[[7336 7839 9276 7439 5054 6456 6475 8145]
 [7320 7130 6325 7215 6799 8330 6679 6644]
 [5752 7406 7447 6780 6278 7397 7495 7715]
 [6159 5626 9239 7189 7443 2736 6416 5773]
 [7189 7155 8490 6749 6804 8969 6942 6310]
 [6612 7422 7964 7669 6381 8705 7177 6260]
 [7812 7900 6602 8226 7799 6738 7324 7017]
 [7605 6500 4354 7525 8227 6462 7313 6420]
 [7515 6886 7576 6520 6177 5845 6759 5887]]
6886

[[-430 -444 -400  533   43  203 -227 -207    3 -365 -347  -47  151 -131
  -257 -424]
 [-532 -656  -72  444   77 -185 -549 -140  -84 -498 -171 -108  317  -50
    15 -350]
 [-499    4   35  115  224 -165 -371 -353 -236 -782   10   33  480 -201
  -259 -288]
 [-183 -311 -594  293  -49  272 -215 -324 -116 -349 -328  -82   15  -94
  -449 -449]
 [-473 -493 -346  559   53  155 -259 -180   16 -374 -335  -49  177 -122
  -204 -412]
 [-305 -356 -520  421    1  269 -195 -277  -52 -355 -351  -62   80 -121
  -376 -444]
 [ -84 -130 -101 -537 -532 -402 -379   55  -73  165 -143 -199 -516 -168
   -92    5]]
-130

[[ 19   7  30 -13 -14   1  18 -14 -29  -6  15  -3]
 [ -7  35  24 -12   2  15  -9  19 -35 -21  -9   0]
 [ 46 -19 -13 -25 -27  40  46 -28  31  43  45  40]
 [ 10  17  44   4   3 -15  11   2 -18 -15   7 -17]
 [-17  43 -12  44  42  35 -15  38  40  -5 -16  40]]
43

[[  0   1  31 -13   7  14   1  16  16  19 -11]
 [-38  12   2   8 -21  -3   6   5   0 -26 -13]
 [-13   9 -17 -11   6  -6   1  -5 -20 -11  -3]
 [-18  10 -12 -10 -10   3  -5  -5   1  -7  -5]
 [ -9  -9  11   4  -2  -8  -1   4  33  18 -10]
 [  9   1  -5   6 -14  -9  -6 -21  -1 -14  -3]
 [ -3  -2  15 -20  16   8  -3  36  19  29 -13]
 [ -9   8  -1 -23   8   5 -20 -12 -16 -17  18]
 [ -1   4  17 -17  15  13   5  12  14  10 -11]
 [-25  -2  -3 -11   5  -6  -1  -9  -8 -19  -7]]
-2

[[2 2 5 2 3 2 5 3 4 4 2 2]
 [5 5 2 5 4 5 2 4 2 2 5 5]
 [5 5 2 5 4 5 2 4 2 3 5 5]
 [6 3 1 1 6 2 1 6 2 7 1 3]
 [2 2 5 2 3 2 5 3 4 4 2 2]
 [3 2 4 2 3 2 5 3 4 4 2 2]
 [2 2 5 2 3 2 5 3 4 4 2 2]]
2
---
[-6.1, -12.9, 15.0, 1.3] yields -6.1
[[-90.80, -47.35, -28.22, 2.72, -36.87, 7.15], [-174.64, -77.56, -34.82, 8.64, -54.15, 44.21], [215.89, 63.17, -4.08, -78.26, 26.33, -128.42]] yields -4.08
[[0.3, -0.4, -1.9, 0.2, 1.7], [0.3, -0.4, -2.1, 0.0, 2.0]] yields -0.4
[[166.39, -62.12, -27.99, 139.97, 10.60, -157.65], [116.57, -181.36, -104.18, 44.68, 26.41, -192.07]] yields -104.18
[-1.87, 0.17, 1.27, 1.12, 0.98] yields 0.17
[14.1, -71.1, -162.1, -95.8, -110.3, 119.7] yields -162.1
[[-0.130, -0.018, 0.719, 0.614], [-0.250, 1.595, 0.607, 1.980], [0.200, -0.235, 0.715, -1.449]] yields 0.200
---
((77, 48, 57, 83, 36, 47), (86, 74, 40, 70, 79, 50), (21, 49, 52, 90, 59, 73)) result: 86
((21, 48, 40, 38, 86, 77, 39), (37, 29, 62, 55, 20, 93, 64), (80, 44, 33, 42, 17, 89, 17)) result: 37
((8273, 3915, 2662, 4275, 8282, 5086), (1544, 5044, 5248, 2377, 3359, 4846), (4908, 6645, 4454, 4512, 3817, 1190)) result: 1544
((3, 3, 5, 4, 8), (2, 6, 3, 5, 2), (1, 5, 3, 4, 4)) result: 2
((461, 519, 532, 311), (601, 815, 431, 439), (131, 433, 522, 481)) result: 601
((700, 330, 563, 562, 389, 418), (773, 354, 323, 340, 274, 329), (687, 204, 254, 154, 515, 265)) result: 773
((8098, 8358, 6813, 5951, 6409), (1297, 4761, 6819, 4717, 4918), (5736, 4440, 4761, 6857, 7604)) result: 1297
---
[ 84  24  -7   4   1  29 -31] ans = 29
[-44   7  76  -2 104  16] ans = 104
[ 39  20 104 -36  42  13 -15] ans = 13
[ 54  33  -5 -53  35  92] ans = 35
[85 90 84 21] ans = 84
[-87  77 -33  49   3 -43] ans = 3
[-96  57 -30  14  -8] ans = 14
[43 16 80 49 90 45] ans = 90
[ -19   54 -103   36   26] ans = 36
[  3  88  20 -43] ans = 20
---
17,19,6,-75
10,8,5,-3
1,-6,2,103
-> 19

51,-38,42,96,-61
50,19,-49,-71,28
98,-1,-53,-102,-26
-> 42

25,97,-54,43,-25
-87,-39,39,106,40
39,90,4,-62,-16
-> -54

5,0,-47,6,-52,3,30
-107,-21,50,-102,86,7,73
-5,-4,-39,-18,-78,-5,-62
-> -52

19,-29,25,-58
65,-5,24,-65
-106,-11,-58,45
-> -29

-5,-5,33,29,-61
19,42,77,49,-40
-7,-7,-21,-11,79
-> 33

40,52,20,14,94,109,104
27,44,20,31,33,30,47
15,30,14,14,33,30,47
-> 94
---
-24,-55,58,-83
0,62,56,63
result: 58

41,-60,-65,37,-22,-14,-48
-61,101,-41,60,-6,-39,10
8,103,-9,67,-41,-58,-29
result: 67

-87,-86,-108,-32,-58,-1 result: -58

-15,48,-85,87,-43,15
41,-108,-30,36,94,-72
-25,-65,-35,43,64,57
result: 64

-36,-98,62,24 result: -36

-35,-108,-40,63,-14,-79 result: -35
---
[[-31 -38 -36  31 -83]
 [-15  45  33  71 -43]
 [ 81 -71  76 -68  -9]] out 76

[[-32  56  64  31]
 [ 51  78  10  -2]] out 78

[[-91   6 -29  52 -14]
 [-26  65  18  50 -26]
 [-40  33  39  87 -29]] out 39

[  82  -33   30  -50   71 -101] out -50

[ -9  89  69 102 -66  93 -55] out -66

[ -32   64    5   58 -105   -1  -88] out -105

[ 62  57  90 -43  66  -6 -28] out 66

[-109   48  -96   98] out 48
